Here is a tiny trained network, its code and every weight. The questions are about switching its units off for an input and a target symbol, where a switched-off unit gives its printed mean instead of its output.

import numpy as np


def w(rows, s, z=0):
    codes = np.array(rows[::2]) - 128.0
    scale = np.full(codes.shape[1], s)
    scale[-1] = z or s
    return codes * scale


def f(y):
    return y / 2 * (1 + np.tanh(0.7978845608 * (y + 0.044715 * y**3)))


def softmax(a):
    e = np.exp(a - a.max(-1, keepdims=True))
    return e / e.sum(-1, keepdims=True)


def log_softmax(a):
    a = a - a.max(-1, keepdims=True)
    return a - np.log(np.exp(a).sum(-1, keepdims=True))


def net(x, mask):
    ids = ['ΔΛΠΣΦαβγεζθμξτψω'.index(c) for c in x.split()]
    T = len(ids)
    res = E[ids] + P[:T]
    u = 0
    for l in range(3):
        r = res
        for j in range(2):
            rows = slice(2 * j, 2 * j + 2)
            q, k, v = (r @ M[l][rows].T for M in (Q, K, V))
            z = softmax(np.where(np.tri(T) > 0, q @ k.T / 2**0.5, -1e9)) @ v
            o = O[l][rows]
            res = res + np.where(mask[u + j], z, o[:, -1]) @ o[:, :-1]
        u += 2
        y = f(res @ A[l][:, :-1].T + A[l][:, -1])
        res = res + np.where(mask[u : u + 8], y, B[l][:, -1]) @ B[l][:, :-1]
        u += 8
    return log_softmax(res[-1] @ U[:, :-1].T + U[:, -1])


Q, K, V, O, A, B = {}, {}, {}, {}, {}, {}
E = w([
[102,12,196,202,178,147],'Δ',
[70,47,186,110,101,65],'Λ',
[34,133,52,97,165,157],'Π',
[129,110,170,95,135,169],'Σ',
[223,136,152,74,167,183],'Φ',
[99,115,52,90,48,82],'α',
[131,193,180,199,101,124],'β',
[86,195,93,72,53,126],'γ',
[199,226,139,109,52,49],'ε',
[124,140,96,204,66,111],'ζ',
[157,77,149,152,163,85],'θ',
[205,139,1,140,144,115],'μ',
[122,54,94,100,115,56],'ξ',
[65,181,140,169,127,240],'τ',
[171,41,42,97,176,93],'ψ',
[94,180,92,162,237,85],'ω',
],0.011)
P = w([
[250,81,95,92,118,196],'0',
[211,118,163,103,127,147],'1',
[186,133,188,100,152,128],'2',
[207,118,196,78,159,153],'3',
[180,125,175,120,195,151],'4',
[179,118,179,105,195,159],'5',
[158,117,187,137,230,128],'6',
[177,121,188,102,220,139],'7',
[164,130,190,101,234,126],'8',
],0.0022)
Q[0] = w([
[144,64,255,226,195,111],'L0H1',
[56,102,157,206,152,160],'L0H1',
[194,109,195,98,17,27],'L0H2',
[53,145,95,160,175,194],'L0H2',
],0.0066)
K[0] = w([
[193,170,130,112,157,116],'L0H1',
[166,232,55,94,121,69],'L0H1',
[193,193,156,65,57,2],'L0H2',
[72,76,132,174,200,180],'L0H2',
],0.0088)
V[0] = w([
[124,150,73,63,17,74],'L0H1',
[79,48,141,119,88,105],'L0H1',
[197,148,140,126,3,84],'L0H2',
[41,45,151,195,128,240],'L0H2',
],0.0041)
O[0] = w([
[67,129,217,109,75,135,162],'L0H1',
[173,149,143,74,83,74,114],'L0H1',
[143,150,156,206,80,5,195],'L0H2',
[30,71,93,126,80,254,9],'L0H2',
],0.0045,0.0013)
A[0] = w([
[183,2,50,132,174,130,183],'L0N1',
[237,141,65,101,167,179,143],'L0N2',
[194,206,197,140,235,139,253],'L0N3',
[64,196,107,161,109,209,149],'L0N4',
[61,154,213,81,185,205,254],'L0N5',
[9,170,93,53,117,131,184],'L0N6',
[211,217,45,194,206,71,179],'L0N7',
[133,13,231,141,195,100,220],'L0N8',
],0.006,0.0039)
B[0] = w([
[149,94,159,110,188,39,210],'L0N1',
[215,119,193,97,143,126,185],'L0N2',
[191,147,120,154,203,192,254],'L0N3',
[56,147,139,106,61,173,141],'L0N4',
[111,44,96,123,143,247,211],'L0N5',
[97,153,83,2,113,182,157],'L0N6',
[189,225,183,106,167,98,229],'L0N7',
[91,31,83,200,216,104,222],'L0N8',
],0.0067,0.0046)
Q[1] = w([
[183,108,124,203,212,34],'L1H1',
[105,181,148,41,51,139],'L1H1',
[166,1,59,59,170,160],'L1H2',
[118,225,142,177,74,154],'L1H2',
],0.0045)
K[1] = w([
[148,91,148,210,255,75],'L1H1',
[163,218,93,14,58,100],'L1H1',
[101,86,221,236,204,96],'L1H2',
[101,132,39,71,108,163],'L1H2',
],0.006)
V[1] = w([
[167,40,118,217,152,81],'L1H1',
[45,51,160,237,134,130],'L1H1',
[157,198,139,47,57,131],'L1H2',
[148,151,185,177,126,3],'L1H2',
],0.0043)
O[1] = w([
[157,132,119,217,161,45,254],'L1H1',
[117,122,112,254,198,115,178],'L1H1',
[96,208,212,136,105,105,28],'L1H2',
[171,50,134,82,76,107,145],'L1H2',
],0.0045,0.0042)
A[1] = w([
[127,74,173,153,178,175,221],'L1N1',
[81,63,84,73,102,70,246],'L1N2',
[78,98,16,12,154,111,246],'L1N3',
[91,119,219,154,108,183,150],'L1N4',
[191,253,153,98,159,191,196],'L1N5',
[102,60,141,93,254,100,253],'L1N6',
[159,195,62,191,25,136,246],'L1N7',
[199,48,180,104,105,47,118],'L1N8',
],0.0052,0.0044)
B[1] = w([
[129,114,87,176,163,201,204],'L1N1',
[68,209,68,170,114,100,168],'L1N2',
[95,206,29,128,87,118,184],'L1N3',
[157,53,156,128,131,212,132],'L1N4',
[84,194,211,116,152,187,207],'L1N5',
[136,179,82,146,185,138,255],'L1N6',
[143,157,183,216,2,128,152],'L1N7',
[125,203,142,121,195,105,179],'L1N8',
],0.0071,0.01)
Q[2] = w([
[144,135,198,130,134,89],'L2H1',
[186,156,149,176,182,115],'L2H1',
[124,255,69,182,174,160],'L2H2',
[105,37,187,86,117,131],'L2H2',
],0.0066)
K[2] = w([
[154,164,153,98,22,110],'L2H1',
[192,226,174,151,141,108],'L2H1',
[46,14,2,112,159,247],'L2H2',
[122,92,237,62,154,47],'L2H2',
],0.0039)
V[2] = w([
[119,99,65,45,151,140],'L2H1',
[142,171,160,118,78,115],'L2H1',
[64,158,26,51,110,85],'L2H2',
[84,120,112,74,73,253],'L2H2',
],0.0047)
O[2] = w([
[114,135,21,109,82,211,41],'L2H1',
[106,52,168,48,176,89,141],'L2H1',
[67,67,124,2,201,105,214],'L2H2',
[197,66,29,27,85,177,253],'L2H2',
],0.0044,0.005)
A[2] = w([
[61,222,103,102,44,133,65],'L2N1',
[108,190,89,164,124,136,63],'L2N2',
[7,93,97,147,132,111,144],'L2N3',
[103,121,90,124,161,132,169],'L2N4',
[123,71,107,159,131,146,24],'L2N5',
[192,131,151,115,152,141,69],'L2N6',
[165,125,108,164,116,142,247],'L2N7',
[164,163,116,129,127,58,254],'L2N8',
],0.011,0.0033)
B[2] = w([
[169,2,191,138,172,131,248],'L2N1',
[126,82,112,160,190,77,213],'L2N2',
[59,184,228,98,91,104,214],'L2N3',
[135,172,80,62,135,82,241],'L2N4',
[81,42,174,86,121,140,173],'L2N5',
[152,117,178,106,147,191,222],'L2N6',
[112,82,100,200,81,196,197],'L2N7',
[208,74,117,123,47,15,245],'L2N8',
],0.0064,0.011)
U = w([
[166,131,80,133,153,89,10],'Δ',
[94,95,123,151,152,148,73],'Λ',
[59,164,119,124,132,75,143],'Π',
[181,108,46,125,80,174,191],'Σ',
[156,179,181,98,119,102,85],'Φ',
[118,32,194,105,108,117,75],'α',
[133,171,79,124,115,61,43],'β',
[165,81,116,189,144,117,137],'γ',
[102,71,172,112,90,176,97],'ε',
[114,193,192,149,119,196,171],'ζ',
[125,155,137,170,35,146,253],'θ',
[75,254,105,120,168,133,141],'μ',
[156,165,152,125,187,174,43],'ξ',
[172,113,183,107,155,94,191],'τ',
[132,67,127,126,41,91,153],'ψ',
[119,114,114,47,158,124,153],'ω',
],0.0075,0.0062)

Each question gives the input, a string of symbols that net reads in full, and the target symbol t.
The units are the heads (2 rows each of Q, K, V and O) and the neurons (one row each of A and B). Each row of codes is followed by its name. A weight is (code - 128) times the scale printed after its matrix; where a second scale follows, it is the last column's (O, A, B and U).
mask holds one flag per unit, layer by layer, with each layer's heads first. A switched-off unit (its flag False) gives its mean, the last column of its rows in O or B, instead of its output. The means were averaged over made-up inputs and are rounded, as every weight is.
A unit's drop is (log p(t) with every unit on - log p(t) with that unit switched off) / (log p(t) with every unit on - log p(t) with every unit switched off).
The circuit of an input: a set's keep is (log p(t) with only the set's units on - log p(t) with every unit switched off) / (log p(t) with every unit on - log p(t) with every unit switched off). Starting from the 12 units with the biggest drops (on a tie, the unit counted first), units are removed one at a time, each time the one whose removal leaves the highest keep (on an exact tie, the one counted first), for as long as the keep stays at least 0.8.
circuit, biggest first: the units of the circuit, biggest drop first
most important unit: the unit with the biggest drop
k most important neurons: the k neurons with the biggest drops, biggest first
k most important neurons of layer l: the k neurons of layer l with the biggest drops, biggest first
heads that matter: for each layer, one digit per head in row order, 1 if its drop is at least 0.15 and else 0, layers parted by /
input Π ω β α, target ω: circuit, biggest first -> L2H2; L0N6; L1N3; L1H1
input Φ ξ ζ ζ μ, target τ: most important unit -> L0N7
input Φ ε β Φ ζ, target θ: heads that matter -> 00 / 00 / 01
input Δ γ Δ β Λ, target γ: circuit, biggest first -> L1H1; L0N8
input Φ Λ β ξ β, target ζ: heads that matter -> 00 / 00 / 00
input Φ Φ Δ ξ, target γ: circuit, biggest first -> L1H1; L2H2; L0N8
input ε μ ω θ Φ Δ ψ, target γ: circuit, biggest first -> L1H1; L2H2; L0N8
input Φ Π ε Δ Δ ζ μ ω, target μ: 2 most important neurons -> L2N1; L2N8
input Φ Φ Λ ω Σ Φ Λ Δ, target γ: circuit, biggest first -> L1H1; L0N8
input Φ γ β θ Δ Π Φ, target ω: 3 most important neurons -> L1N3; L0N6; L0N5
input ω ξ Δ Φ Φ β, target ζ: 2 most important neurons -> L2N8; L0N1
input μ ζ μ μ Δ γ, target α: heads that matter -> 00 / 10 / 00
input ψ τ α, target Σ: 2 most important neurons -> L0N4; L2N3
input Δ Π τ Φ, target Σ: most important unit -> L0H2
input α α Π ω μ ψ ω, target ω: heads that matter -> 01 / 10 / 01
input Φ τ ξ θ Δ γ ξ Λ ψ, target γ: heads that matter -> 00 / 11 / 01
input Δ β ξ, target β: heads that matter -> 00 / 00 / 00
input α α Π γ Π γ ζ Λ, target ω: heads that matter -> 01 / 10 / 01
input Φ Φ ε Φ μ, target τ: 3 most important neurons -> L0N7; L2N8; L0N1
input Σ ζ Φ Δ Σ, target γ: 2 most important neurons -> L0N8; L2N2
input μ ξ Λ Δ ω Φ Φ, target γ: 3 most important neurons -> L0N8; L0N6; L2N7
input Φ ω ξ Φ ζ Φ θ α, target ψ: most important unit -> L2N1
input ε Φ ε ε Φ α Δ μ β, target γ: 4 most important neurons -> L0N8; L0N6; L2N3; L0N3
input θ ζ Φ μ α τ, target Σ: 2 most important neurons of layer 0 -> L0N5; L0N6
input α Δ Φ τ, target Σ: heads that matter -> 01 / 00 / 11
input τ Λ ω Φ Σ Λ μ β Σ, target Σ: heads that matter -> 01 / 00 / 01
input ε Φ μ Φ, target ξ: most important unit -> L0N3
